M =
[[124 126 124 123 126 129 127 133 132]
 [121 130 121 121 125 120 130 122 120]
 [122 132 120 120 126 141 129 131 139]
 [116 127 115 116 125 117 132 128 123]
 [148 127 152 151 134 125 128 133 126]
 [118 122 118 118 126 108 124 112 108]
 [135 130 136 136 129 127 130 132 128]
 [125 125 124 125 127 127 122 119 123]
 [139 130 140 140 130 146 128 139 143]]
The entry directly below the centre entry? 126
The last entry, reading row by row: 143
The first entry in reading order is 124
The fifth entry in reading order is 126
The entry just left of the centre entry -> 151
The entry directly above the largest entry: 115
The 5th-last entry, reading row by row? 130
The third entry in reading order? 124
The entry in the bottom-left corner? 139
The largest entry in the last row: 146
The 3rd entry on the main diagonal is 120
The third-last entry, reading row by row? 128
The fourth entry in reading order is 123
The entry directly above 131? 122
The entry in the top-right corner: 132
The entry just left of the largest entry: 127
The smallest entry in the last column? 108
The largest entry in the first row? 133
The entry directly above 151? 116
The smallest entry in the first column -> 116
The entry at the centre? 134

grid =
[[109 121 139 125 130 136 109 139 137 139 140 137]
 [142 116 115 117 122 116 140 118 116 115 113 116]
 [140 139 122 137 128 123 140 120 121 122 122 122]
 [139 109 131 114 124 128 134 131 127 129 131 129]
 [139 116 139 121 129 136 136 135 134 138 137 133]
 [125 139 121 134 124 123 127 118 121 120 120 121]
 [126 140 143 137 134 143 128 140 142 144 144 142]
 [156 124 112 123 121 113 154 110 111 111 109 111]
 [141 137 115 133 121 116 140 108 112 113 112 112]
 [118 140 116 134 126 121 121 121 123 117 118 123]
 [145 117 135 119 127 133 142 132 131 135 133 131]
 [143 112 135 115 128 132 140 131 130 133 134 132]]
Report the 2nd entry, reading row by row.
121
Report the bottom-right entry.
132
The entry directly below the largest entry: 141
Report the entry directly above the largest entry.
126
Report the 5th entry, reading row by row.
130
Report the bottom-left entry.
143
The largest entry in the last column -> 142
Report the 3rd entry on the main diagonal.
122
Report the first entry in the row that holds the largest entry.
156
The top entry of the column that holds the smallest entry: 139
Report the top-left entry.
109
Report the smallest entry in the last row.
112
Report the second entry on the diagonal from the top-right corner.
113
The last entry of the smallest entry's row -> 112
The 2nd largest entry: 154
Report the entry in the top-right corner.
137
The third-last entry, reading row by row is 133
The fifth entry from the end, reading row by row is 131
The minimum: 108
The largest entry in the first row: 140
The 3rd entry, reading row by row -> 139
The 3rd largest entry is 145
Report the entry directly below the smallest entry.
121
The last entry in the row that holds the largest entry: 111
The entry directly above 119 is 134
